Each row comes from the steps of one walk. Every step used is in the known rows, and no mark comes twice. Write the walk behind each row, first mark first.
Known rows
P > X > B > A > N: [  22  301 -243  263   99 -410 -489  138 -286 -206  246  136 -243  131
  112  280  167  -39  -44  -61   83 -262  240  245   71  -30   82 -154
  108  260   23 -156   -6  -19 -400   68  192 -128  -84 -191  -42  -24
   12   19 -159  228  -11 -202  100   57    6]
M > S > T > E > X: [  42 -360   77    5 -211 -248  -55   12  296   -2  124  219 -338  218
  -36  160 -112   63  268  106  -22 -260   42  127  205 -111 -264 -278
  -52   21 -116  196  200  -67  189  507  358 -217  401  325  181  -21
  125   21  -94  151   22 -314  179 -131  -53]
N > A > S > T: [ 106 -246  179   27 -159 -192  135  106 -167 -167 -106  122 -203  106
  -74   -8 -122  100  303  -78  -88 -291  405  141  315    7   94 -263
 -101  150 -171  215   30  -23  209  128  176 -180  -22  271   64   60
  179 -400 -149  203   98 -195   24  211  -24]
X > Z > A > N > S > T > E > P: [ 219 -218  -45  -90 -228  -33   20  -20  268  -88   96  342 -349  254
  -92  -45    0 -283   27   47  -52 -260  -84  135  652 -179  422 -325
 -188  268 -354  198  -17 -123  -75   88  210 -185   61  194  299   -1
  198  -66 -172  147  -57 -400   83  116  -52]
M > S > T > E > P > B > A > N: [  37 -104  -43   99  -33 -331 -225  178   11    2  357  248 -140  151
   39  171  -15  -68   77  118   59 -357    8  285  343 -148   68 -388
  183  337 -124  104   11   20   16  171  206 -235  252   18   88  195
  172  183 -159  131 -195 -430  197  152  -58]
M > P > B > V > A > S > T > E > X > Z: [ -30 -227   38   28 -210 -343 -260  267   -1 -181  243   92 -197  433
  127  310   42   -7 -171  217  -30  194 -186  -93  318 -173  149 -116
   14  243 -228  212   68  -87 -182  267  314 -269 -168  249  209  207
  173 -200 -295  224  -14  -95  193  160 -138]
B > V > C > T > Z: [-278 -113   47 -379 -324 -239 -363   -4 -219 -234 -177   62  164  102
   77  327 -218  111   30  -82 -109 -265  468  327  190  225 -374  -19
 -120  262 -244    9  -57  -29  -83  415  511  -28 -102 -130 -117   19
  377 -267  -27  221   59  207 -231   17    9]
V > C > T > S > A > N: [ -14  185 -100 -251 -225    5 -427  108   41 -129 -272  158 -104    1
   88  167  -63  -36  198 -239  -37 -510  601  558  346  144 -201   12
 -100  338 -276    3  -75  -90   41  290  403   37   53  113    1  151
  382  -93 -147  125    1 -294  -86   72   77]
S > T > E > P: [ -33 -534  126  -43 -263 -168  -69 -100  249 -163  126  242    8  180
  -92  121  -24  -29  214   -6   62  -60 -294  -49  325 -100  207 -284
 -140   96  -58  227   56  229  273  350  166 -229  171   89  182 -220
   68  156  -37   76  -25 -137  -19   89   74]
T > S > Z > A > N: [ 153  326 -131   28 -105  -50   36  192   24  -24   66  250 -386   10
 -114  -65 -118 -417  116  -63 -141 -528  399  428  304   29   19  -56
 -136  371 -479   -1   97 -464  -12 -228  197   53   44  153  194   75
  169 -172 -100  112 -137 -571  -17  -25 -305]
S > T > E > X > Z > A: [  68 -524   56  -99 -355 -259  -93    3  344 -159  198  257 -537  392
  -69  126  -16  -85  165  194   58 -135 -117   92  352 -221  191 -271
 -303   92 -181  169   90  -80  -46  288  293 -229  163  365  339 -116
  169    7  -85  191   40 -181   40  -36  -81]
V > T > M > Z: [ -95   82  -86  -98  -37 -305 -103 -250 -115 -190  230  173  392   45
 -130  -56  -84  -77  221 -169  -99 -548   57  188  203  150 -337  -37
  -16   34 -339   39  282  -15  381  505  317    9  -13   77  140   39
  198 -199 -207  103 -316  195   71 -284  -46]
P > C > T > S > Z: [-121  105   64 -330 -156  -37 -324  -36  -77  -39 -231  197   78   49
   49  119 -346 -265  146 -177 -140 -309  394  160  223  226 -207  140
 -228  262 -356   39  198 -280  100  267  447   45   -9  -18  146 -118
   91 -233 -262  136  148 -195   -7   38 -194]
P > X > Z > S > T > M > V: [-230 -174  108 -162  -95    1   77 -230  123   21  270  315  183   68
  106    4 -310  -79  259  -36 -203 -455  280   67  359  -87 -276 -302
  -78  -55 -188 -119  -76 -175   56  459  410 -184  212  228  210   82
   93 -112 -289  246  -97 -283  -45 -173 -234]
B > V > T > Z > S: [-151    7  -42  -44 -161 -241   11 -300 -182 -119  259  170  -33  150
  -68    8 -263  -55   70  -12 -159 -332  329  196  159  142 -381  -72
  -58  135 -475   -3   79 -197  140  181  446  -98  -20   77 -101  168
  423 -410 -102  229 -139    4   -8  -64  -57]
P > B > V > M: [-213    3  -50   95 -194 -432   -3  -46 -404 -104  379   19   81  -86
   99  248   94   86  -71   77  -32    9   75  101   94  134   -5   58
   83  176 -159  -15   89  227  -39  172  396   63   -2 -187  -66   40
  313 -176   35  150 -176  207   90 -102    0]
P > C > V > M > Z > S > T > E > X: [-235 -404  100 -215 -157 -217 -123  -99   50  -39 -138  290    4   57
  184  220 -341  -82  403  -27   32 -135  153   81  300   73 -371   68
 -255  -58 -164  284  178  -66  402  607  485 -133  286  176  327  178
  112 -152 -323  187   30   71  253 -128  140]
X > S > T > E > P: [  29 -578  106 -125 -237   47  -35 -133  364 -113  243  303 -113  167
  -64  -37 -107  -30  274   87   12  -30 -135 -134  455  -81   87 -330
 -180   41 -169  123   31    8  246  305  164 -216  408  238  122  -63
  103  150 -170   96  -19 -322 -108   48   19]
E > P > C > T > V > A > N: [-201  293   19  -48 -190 -234 -598   49  -73  -81 -235  127   97   65
  181  399 -236 -253   26 -206   40 -129  -60  266  370  137  178   13
  -81  420 -133  269  -86  150   95  357  105   25 -194 -304  188  -86
  112   58 -202  121  -65   15  222  111   90]
X > Z > S > T > V: [-141 -185  136 -340 -162   18   30   -7  213  -69  194  363    5  175
   31  -10 -301 -139  327  -56  -66 -316  138   93  388 -149  -29 -388
 -136   47 -362  -17 -149 -227   12  232  255 -106  342  285  164   77
  161 -201 -150  187  -50 -192  -35   -2 -107]
P > B > X > Z: [ 166  172   23    3  -47 -244 -166  249   78    2  318  241  -10  116
  286  238   49 -102  -36   36  -34  -16  -11   27  112  -68  -15 -101
  -61  141 -257 -269  194  -36 -227  188  259 -209   14 -132  154 -132
    7 -192 -307  169    5 -293   11   29 -411]
Z > A > N > S > T > E > P > B: [ 224 -143  -98  206 -281 -145   87  146  -26  -38  242  258 -365   92
   34   45  198 -101  -14   94   20 -127  -45  333  521 -127  495 -187
 -106  320 -262  223   32  156    9  -31  178 -138  -91   82  179   -1
  194   27 -103   86 -207 -502  219  148   72]
E > P > C > T > S > A > N: [ -30  264  -37  -28  -77  -89 -329 -112  -17   -3 -236  217  -35  -42
   77  243 -205 -381   78 -278  -75 -282  100  164  360  214    6  166
  -85  457 -193  207   64  -30  147  244  209   35  -74 -102  143   42
  161   35 -308  116  -30 -401   94  263   83]
M > P > X > B: [   0  140  -86  276   12 -259 -298  111  -77 -259  113  169  137  192
   74  306  220  -26   18 -211  -63   21 -137 -169   17  -50 -119  160
   89  116  124  -71  159  -11  -28  450  164 -124  -17 -191   96 -214
 -134  -33 -224  160 -142 -237  -51   -1   51]
Z > A > N > S > T > M: [  70  -58 -149   31 -172 -133  169   49 -217  -37   68  308 -214   -3
   14 -101   92  -31  154  -69  -75 -410  358  375  575  -32  239 -156
  -37  246 -318  226  -13   50    0   81  204   85 -171  224   96  -33
  274 -170  -21  120 -268 -264   64  -68   24]
E > P > X > Z > A > S: [ 112   92   71  165  -70  -54  -99  -58  334 -155  126  185  -28  172
   81  237  -49 -210   13  -22 -238 -169 -150 -157  347  100 -157 -243
 -133  185 -152  -46   96 -186   12  488  212 -235  114  -85  231   16
  -32  -94 -278  261   21 -540  -15  102  -64]
T > E > P > B > A > N: [ 127  -26 -113  167  -23 -326 -358  189    7 -129  346  100 -146   82
   21  258  212  -93  -68   55  161  -30 -282  161  225  -93  473 -262
   14  353   64   68  -52  206 -152    6  144 -182   16  -73   90  -49
   75  216 -139   20 -172 -192  226  134  -57]
C > V > M > Z > A: [-140 -113    8  -46 -198 -357  -96   26 -243 -217   77  122  204  -93
   33  126  -98 -144  264   73  -60 -379  208  313  288   46 -245   47
 -132   80 -193  190  181 -124  317  336  269   29  267 -212  229  175
  284 -220  -40  222 -196  210    8 -329  142]
M > P > X > S > Z > A: [ 109   82   -8  133 -110  148 -169  147  218 -224  111  271 -187  277
   90   15  -10 -211  122   -1 -234 -142  124 -139  288  -68 -302   13
 -136  151 -142 -104  131 -482  156  415  154 -153  181  -40  194 -134
  -34 -140 -278  195 -253 -546 -232 -133 -206]
S > T > V > A: [-211 -146   98 -164 -334 -291 -293  173  -66 -163   83  115  -79  150
   25  163 -188  -79  223   -2   86 -254  101  352  342 -151  210 -292
  -60  177 -262  226 -102  103  176  142   -3  -97  -28   74  152  -43
  209  -44  105  149  -87  206   39  -97  -11]
A > S > T > Z: [ -66 -181   33 -179  -56 -112   47    8   -5  -75    5  276   53   73
   23   -6 -263  -34  187 -111  -72 -367  323   29  344   63 -175 -254
 -110  121 -417  148  105  -53   80  269  309 -138  -78  290   39   80
   73 -304 -120  164  105 -195  -74  128 -170]
E > X > Z > A > S > T > M > P: [  29 -205   33  -60  -98 -241   27   40  214 -134   36  303  -95  314
   73  136   17  -61  166  -46 -119 -157   -6 -188  436  -40 -110  -81
 -119  153 -250  236  114 -201  -73  573  350  -77  -62  420  315  124
   58 -205 -303  222 -127 -308   -5   23 -141]
X > B > A > N > S: [ 205  220 -263   49   97 -432 -320  231 -429 -138   76  133 -231   53
  -26  104  234  -35  -12  -75  141 -206  323  275  259   -7  427 -144
  115  325 -232   74  -42  -32 -391 -152  179  -25 -174  -23  -80  131
  100 -172  -82  158   24  -35  164  157   66]
E > P > X > S > Z > A > N: [ 162  242  -39  255 -100  162 -109    0  284 -103  101  326 -326   91
  122   46  -95 -363   72  -11 -184 -262   42   81  371   69 -152 -177
 -160  276 -241  -65   63 -335   90  220  159 -144  184 -154  178  -10
  -33   63 -330  203 -145 -814  -66   45 -181]
X > P > B > A > N > S > T > E: [ 247 -292 -147  -35   79 -285 -134  234 -127  -85  371  212  -69  154
   56  126  175   27 -245   63  141 -177   65  189  435 -142  707 -346
    9  358 -305  176  -51  233  -12  -15  266 -191  -57   87   71  -14
   82  -42 -166   96  -52 -224  180  299 -134]
M > P > B > X > Z > S > T > E: [ 106 -222   91   24  -92  -79  -89  251  340  -51  352  412   87  371
  241  102   46  -16  131   38  -70   57 -107 -194  286 -320  -46  -98
  -34   42 -231 -112  137 -115    5  408  249 -367  130  159  251  -93
   16 -160 -448  120 -195 -486  -43  141 -266]
E > P > X > Z > A > N > S: [ 212  221  -55  173  -50   38 -104  -84  272  -68  -22  274 -207   99
  112  119    5 -308  -78 -120 -221 -229  -45   44  433   24   -3 -179
 -128  276 -168    9   60 -131 -127  283  285 -198   10 -102  195   -8
   29  -99 -306  220  -52 -608   87   61 -143]
E > P > B > A: [  55   66   15  116   37 -391 -327  205 -130 -126  212  101  135  -13
  111  303  150 -118  -25  -10   54   -4 -210   58  135   88  190 -128
   54  398    6  -10   -4  154  -64  108  136 -130  -16 -264   18   88
   23   79 -112  146 -162 -143    2  226 -117]
Z > A > S > T > M: [ -46 -243   17    4 -206 -234  190   68 -141 -137  236  209    7   87
  -26   26   17   95  273   53 -102 -339  252  126  491   56   57 -243
  -44  128 -328  180   41  -15  177  337  131   28  -52  266  141    6
  204 -178    7  172 -162 -186  -63   -6  123]
T > S > Z > A: [ 145  142    4  -53 -184  -93   34  174   79  -79   82  166 -261   29
 -169  -39 -127 -389  179  -10 -189 -449  313  300  249   53  -46  -34
 -175  282 -476    0  174 -493  125 -114  175   -8  105  160  220   36
  136 -204  -65  128  -83 -450 -114  -47 -286]
E > X > P > B > A > N: [ 213  133 -195  217  221 -457 -270  280  -53  -39  205  203 -264   98
  224  406  195  -30 -265  -27  161  -62  -35  168   96   59  311  -99
  -28  444  -94   72    0  173 -215  127  339  -45  -64  -29   85   64
  -38    8 -228  186  -68 -318  203  244 -274]
B > X > P > C > V > M > S > A > N: [ 180  230  -69   75   95 -298 -112   83  -14   95   -9  266   13   13
  308  405 -159 -214   38 -138  -17 -304  286   49  371   87 -100   92
   80  217 -392  179  181  -80  526  576  150  -91  160 -309  279  -29
   90 -169 -335  185  -38 -303  153   27    6]

Which walk is each row?
[-161  115  -97 -269 -334 -240 -264   93 -184  -31 -141  146    2   45
   58  228 -215  -15   97  -66   45 -552  640  655  380   79  -91    9
 -231  339 -276   35 -206  -48    9  306  384    3 -131 -117  145  155
  342  -89   18  180 -147   27 -121 -121  -55]
M > V > C > T > Z > A > N
[  12  329 -197   46   19 -117  -23 -169 -103 -117  229  287   54    2
  -90 -188 -117 -236  303 -170 -125 -763  246  414  345   73 -271  -65
   56  121 -504   68  133 -213  425  325  204   48   12  258  148  259
  317 -230 -330  111 -436 -154  161 -138   61]
V > T > M > Z > S > A > N
[  -9  -61 -127 -195 -280 -152  172   98 -250   33  -79  239  -98  -19
   37   43   17   84  209 -110   18 -442  581  523  636   43  178 -131
  -82  251 -322  183 -218   90  140  227  267   49 -188  174  155  163
  311 -107   73  127 -276  -81   12 -128   80]
Z > A > N > S > T > M > V > C
[ 295   53  -19   78 -172 -144 -359  267  274   30   62  273 -282  213
  215   63    2 -273 -120   94  -15 -110  -50  271  565 -238  413 -282
  -32  278 -497  146   98   22 -114   18  154 -393 -236   86  281   82
  122 -119 -418  147   60 -411  258  227 -341]
V > A > N > S > T > E > P > B > X > Z
[ -22   88 -122 -299 -117 -231 -325  373 -328  -76   71  153 -104   54
  276  221   79  133   56 -126  213 -227  504  513  393  -42  262 -316
   25  376 -236   25 -267  204 -239    9  343 -124 -175   41  -90  270
  220  -86  -24  100 -144   -8  179   93  -54]
P > B > A > N > S > T > V > C
[ -31 -358   32 -151 -259 -319 -239  155 -138 -246  325    8  274  165
   75  494  114  229 -265  107   19   11  -50  199  200  109  308 -114
  -61  269 -199   26  -37  259  136  407  419  -71   77 -202   44 -164
  211  -17 -117  141   24    7  -17  205  117]
X > P > B > V > C > T > E
[  96 -183  193 -217 -315    0 -450  160  541 -117   30  250  244  235
  295  300  -21  108  181    4  -87  -61   61  138  318   12 -214 -176
 -198   70 -299 -183   35  -40   40  700  501 -353  220  -28  192   -4
  130  -63 -495  142   83 -459  -61  221  -64]
V > C > T > E > P > B > X > Z > S
[-167 -182   85 -222 -115 -166  -27  130  105  -80   11  337  101  210
  274  303  -27   63  142 -120 -117    1   68  -19  277   60 -363    0
   12  172 -209  -16  -82 -121 -124  554  569  -91   22  331  138  323
  142 -172 -401  239 -178 -289  -57  168 -162]
E > X > Z > S > T > M > P > B > V > C
[ -95  -61  -95 -105   42 -344   10    4 -196   37   17  372  141   -1
  121  291 -326 -337  -17 -142  -32 -543  273  253  519  116  -35   96
   17  369 -446  277   74 -113  492  378  260   42  128 -194  322  140
  155 -111 -205  230 -147 -248   11  111  -21]
X > P > C > V > M > S > T > Z > A > N
[  29   87   93 -108 -222 -157 -117 -140 -106  -94  -81  188   88   66
   28  214 -232 -464  170 -133  -63 -179   26  159  332  260 -101  140
 -220  334 -397  172  184 -315  512  179  294  -87   48 -272  295  162
  132  -90 -240  196  -45 -370   76   46   36]
E > P > C > V > T > S > Z > A
[ -19  393 -232  307 -128 -277 -169 -193 -319 -177  383  156 -390  142
   14  122  -92 -261  -34  -50 -118 -483  353  377  119   15 -193    6
   96  190 -462  -75   95 -284  -46   25  284 -168 -168  -10  -43  236
  285 -216 -325  272  -99 -403  154   96  128]
P > X > B > V > T > Z > S > A > N
[-168 -247   56 -206 -212 -198  -61 -159  311  -58   94  256 -158   93
   78   36 -312  -52  371  -29    3 -283  239    5  309   -3 -440 -126
 -249  -46 -359  238  185  -72  162  556  400 -115  322  352  190  285
  107  -89 -253  159 -105   -6  106 -244 -106]
E > X > S > T > V > M > Z
[-134  340 -104  -46 -107 -157  -38   21   39  -88  141  164  -69 -110
  -41    0 -247 -280  361 -170  -50 -641  297  348  342  -57 -135  -97
  -22   95 -421  204  -21 -146  307  296   79   59  195  177  201  256
  246 -185 -134   40 -383   82  235 -235  125]
T > V > M > Z > S > A > N
[-218 -305   57 -199 -347 -158 -293 -286   69 -189  -51  105 -105  321
   60  166 -200  -13   78   71 -106  109  194 -314  310   95 -277  206
 -209   72 -279  298  200 -221  127  708  619  -62   80   65  141  -40
  243 -237 -321  140  -17  142   81 -165    5]
B > V > M > P > C > T > E > X > S > Z
[ -35  -16 -169  -48 -111 -501 -709   68 -216 -149  -22  111 -364  289
  105  408   40   14   -4   -1  232  -45  159  211  174   32  281   38
 -139  296  -16  171   49   59 -365  292  392  -55 -173  -10  115 -120
   97   39 -273  146  163   56  330  129  148]
P > C > T > E > X > B > A > N
[-109  110   52 -299 -115 -161 -147 -137 -387  -61  -39  175  286    3
  103  166 -279 -221  274 -156  -53 -353  224  217  262  240 -323   35
    2  111 -331  124  197 -306  549  469  439   43  144 -178  201   37
  140 -206 -246  165  -56  -34  214 -282    1]
P > C > V > T > M > S > Z
